[[-67.2  62.8 -49.3 -27.8  60.6  60.0 -63.2 -58.0 -33.0 -49.6 -57.0  -6.8
   61.6  54.5]
 [-20.5  57.7  63.5 -64.9  58.6 -61.0 -43.1 -61.8 -58.5  -6.4 -65.6   1.1
   63.9  62.1]
 [ 32.7  59.4 -47.1 -61.0 -62.0 -67.8  38.4  61.7  39.6  48.1  30.1  54.4
  -64.8 -64.9]]
|
[[-20.5  57.7  63.5 -64.9  58.6 -61.0 -43.1 -61.8 -58.5  -6.4 -65.6   1.1
   63.9  62.1]]

[[ 42.9 -40.8 -15.0  11.9]
 [ 42.9 -46.1 -65.3   8.6]]
|
[[ 42.9 -46.1 -65.3   8.6]]

[[ 16.5  -9.5  23.4]
 [ 13.1  -8.9  -5.7]
 [  4.5  -2.7  -2.2]
 [  2.2  -1.7  -1.0]
 [-49.0  72.7  -4.9]
 [ 27.8 -18.0 -11.9]
 [ 33.3 -24.8 -61.3]
 [ -0.6   1.8   0.2]]
|
[[ 13.1  -8.9  -5.7]
 [  2.2  -1.7  -1.0]
 [ 27.8 -18.0 -11.9]
 [ -0.6   1.8   0.2]]

[[ 30.9 -28.4 -38.5  27.8   7.2  20.9   2.5  13.8  12.5]
 [ 19.3   0.6   1.5  -2.8  29.2  25.5 -37.3 -35.7 -54.4]
 [ 36.6  -7.0   5.5   7.2   8.8 -13.5 -20.4  20.6  -1.2]
 [ -6.4   0.9   9.8   3.5  -5.9  -1.3  10.3  -6.1   9.3]
 [ 29.3  14.4  -3.0  -1.8  27.5  -4.1 -28.8 -16.3   0.4]
 [ -5.1  -9.8 -12.2   6.4  21.1   1.3   5.9  -5.2 -10.2]
 [  1.3  -0.5   2.9 -12.2  16.8 -28.4  -0.7 -22.3  -7.8]]
|
[[ 19.3   0.6   1.5  -2.8  29.2  25.5 -37.3 -35.7 -54.4]
 [ -6.4   0.9   9.8   3.5  -5.9  -1.3  10.3  -6.1   9.3]
 [ -5.1  -9.8 -12.2   6.4  21.1   1.3   5.9  -5.2 -10.2]]

[[  8.0   2.4 -26.3  18.2]
 [  7.7  13.6  21.2   5.9]
 [ -9.1  -0.9  -1.1  37.0]
 [-18.3   1.5 -13.3   2.7]
 [  4.3 -11.5  10.1  11.0]
 [  3.2  57.3 -22.3  10.0]
 [ 10.0  15.4 -32.4  37.8]]
|
[[  7.7  13.6  21.2   5.9]
 [-18.3   1.5 -13.3   2.7]
 [  3.2  57.3 -22.3  10.0]]

[[  9.1 -26.6  -2.8  21.6  17.0 -71.6  34.8  13.5   1.7 -19.4]
 [ 10.9 -56.0 -34.8 -17.2 -12.7 -51.0  15.6   8.4  39.2 -25.0]
 [-12.4 -20.0   8.4   6.6 -13.2  -3.3   1.4 -15.8 -46.1   1.1]
 [  0.3  -2.0  21.8  38.8   6.5 -44.3  -9.7  16.8  31.0  25.9]
 [-13.6  -6.3 -14.5  12.4 -15.1  28.8  -0.2  -3.3  22.4  -3.4]
 [  6.2  -4.6  14.1  31.7 -44.3  17.6  -8.6 -37.4  35.7   1.4]
 [ 17.7  14.9   9.1  38.5  16.5  -5.2  -5.2  34.8 -27.0   7.9]
 [ 21.6 -25.9   1.7   2.5 -19.1  21.1  15.7 -37.2  -7.3  36.6]]
|
[[ 10.9 -56.0 -34.8 -17.2 -12.7 -51.0  15.6   8.4  39.2 -25.0]
 [  0.3  -2.0  21.8  38.8   6.5 -44.3  -9.7  16.8  31.0  25.9]
 [  6.2  -4.6  14.1  31.7 -44.3  17.6  -8.6 -37.4  35.7   1.4]
 [ 21.6 -25.9   1.7   2.5 -19.1  21.1  15.7 -37.2  -7.3  36.6]]

[[-65.3  74.2]
 [-70.2  68.9]
 [-60.1  68.4]]
|
[[-70.2  68.9]]

[[-22.2  29.1   4.5 -18.6   8.3 -16.0 -21.1  28.4  23.1 -23.0 -11.4  14.9
   24.0  27.3]
 [-21.6 -32.5 -14.8  11.1   6.4  37.8   0.8   5.8   7.7  -5.4 -22.5  12.2
    6.6  58.1]
 [  8.7 -38.1  -3.1   6.8  -2.5  14.7  15.7 -29.9 -16.4  20.1 -13.9 -42.3
  -15.9   3.5]
 [-18.7  34.6  10.6 -27.1  10.8 -29.4 -21.7  24.3  25.2 -20.4  -6.4  -6.1
   20.1  11.6]
 [  3.0  39.4  17.7 -27.2   1.8 -46.6 -14.2  11.0  -2.0  -5.4   9.6 -21.7
    7.5 -24.5]
 [ 15.1  21.6  16.0 -18.6  -2.7 -40.9  -3.2  -9.4  -1.8   9.3  19.4 -29.2
   -5.6 -20.1]]
|
[[-21.6 -32.5 -14.8  11.1   6.4  37.8   0.8   5.8   7.7  -5.4 -22.5  12.2
    6.6  58.1]
 [-18.7  34.6  10.6 -27.1  10.8 -29.4 -21.7  24.3  25.2 -20.4  -6.4  -6.1
   20.1  11.6]
 [ 15.1  21.6  16.0 -18.6  -2.7 -40.9  -3.2  -9.4  -1.8   9.3  19.4 -29.2
   -5.6 -20.1]]

[[ -0.6 -58.2  13.6 -56.8  36.2  -7.7  17.0 -68.5  -4.4 -15.7]
 [  6.7  57.0 -28.5  45.2 -43.0   5.2 -18.2  60.7   9.7  34.2]]
|
[[  6.7  57.0 -28.5  45.2 -43.0   5.2 -18.2  60.7   9.7  34.2]]
